-.20,-.07,.04,.17,.47,.33,.03,-.19
-.12,-.03,-.09,-.33,.57,.27,-.01,-.17
-.19,-.09,-.04,-.30,.33,.31,-.21,-.03
-.19,-.06,-.07,-.19,.58,.27,.02,-.19
-.39,-.12,-.03,-.09,.28,.20,.34,-.37
-.24,-.15,.00,-.18,.27,.33,-.25,-.04
-.26,-.05,-.04,-.12,.52,.23,.21,-.27
->
-.24,-.15,.00,-.18,.27,.33,-.25,-.04
-.39,-.12,-.03,-.09,.28,.20,.34,-.37
-.19,-.09,-.04,-.30,.33,.31,-.21,-.03
-.20,-.07,.04,.17,.47,.33,.03,-.19
-.19,-.06,-.07,-.19,.58,.27,.02,-.19
-.26,-.05,-.04,-.12,.52,.23,.21,-.27
-.12,-.03,-.09,-.33,.57,.27,-.01,-.17

.05,-.04,-.03,.01,.03,-.04,-.02,.07
-.17,.00,-.43,.09,.20,-.18,.09,-.03
.26,-.15,-.22,-.47,-.11,.23,.11,-.55
-.16,.17,-.02,-.11,-.03,-.04,-.03,.02
-.20,.26,-.14,-.13,-.04,-.40,.14,.10
-.13,-.07,.05,-.20,-.06,.20,-.36,.32
-.10,.08,-.07,-.20,.03,-.07,.17,-.19
-.10,.36,-.04,-.22,-.01,-.09,.00,-.09
.14,-.13,.02,.20,.02,.00,-.05,.07
-.01,.13,-.05,.12,-.01,-.12,.24,.10
.06,-.02,.02,.02,.00,-.14,-.06,.34
->
.26,-.15,-.22,-.47,-.11,.23,.11,-.55
.14,-.13,.02,.20,.02,.00,-.05,.07
-.13,-.07,.05,-.20,-.06,.20,-.36,.32
.05,-.04,-.03,.01,.03,-.04,-.02,.07
.06,-.02,.02,.02,.00,-.14,-.06,.34
-.17,.00,-.43,.09,.20,-.18,.09,-.03
-.10,.08,-.07,-.20,.03,-.07,.17,-.19
-.01,.13,-.05,.12,-.01,-.12,.24,.10
-.16,.17,-.02,-.11,-.03,-.04,-.03,.02
-.20,.26,-.14,-.13,-.04,-.40,.14,.10
-.10,.36,-.04,-.22,-.01,-.09,.00,-.09

.07,.37,.24,-.59
.51,-.44,.07,-.44
.22,-.21,-.18,.14
.09,.41,-.08,-.33
.02,-.30,.20,.12
-.31,.33,.25,-.22
-.02,.29,-.02,-.35
-.28,.06,.39,-.34
.36,.21,-.44,-.13
->
.51,-.44,.07,-.44
.02,-.30,.20,.12
.22,-.21,-.18,.14
-.28,.06,.39,-.34
.36,.21,-.44,-.13
-.02,.29,-.02,-.35
-.31,.33,.25,-.22
.07,.37,.24,-.59
.09,.41,-.08,-.33

.19,.06,-.01,-.02,.03,-.09,.01,.00,.00,.02,-.06,-.02,-.13,.60,-.01
.02,.00,.01,.01,.00,-.02,.01,-.10,-.01,-.01,.33,.14,-.31,.06,.01
-.05,.08,.21,.16,.07,.03,.14,-.01,-.02,.02,.02,.01,-.03,.07,.09
->
.02,.00,.01,.01,.00,-.02,.01,-.10,-.01,-.01,.33,.14,-.31,.06,.01
.19,.06,-.01,-.02,.03,-.09,.01,.00,.00,.02,-.06,-.02,-.13,.60,-.01
-.05,.08,.21,.16,.07,.03,.14,-.01,-.02,.02,.02,.01,-.03,.07,.09

.09,.46
.02,.18
.14,.13
.31,.03
-.02,-.14
.21,.10
-.27,.07
.06,.14
.42,-.09
->
-.02,-.14
.42,-.09
.31,.03
-.27,.07
.21,.10
.14,.13
.06,.14
.02,.18
.09,.46

-.18,-.54,-.09,-.62
.50,-.25,-.39,.54
-.60,.44,-.55,-.11
-.46,-.53,.49,-.31
->
-.18,-.54,-.09,-.62
-.46,-.53,.49,-.31
.50,-.25,-.39,.54
-.60,.44,-.55,-.11
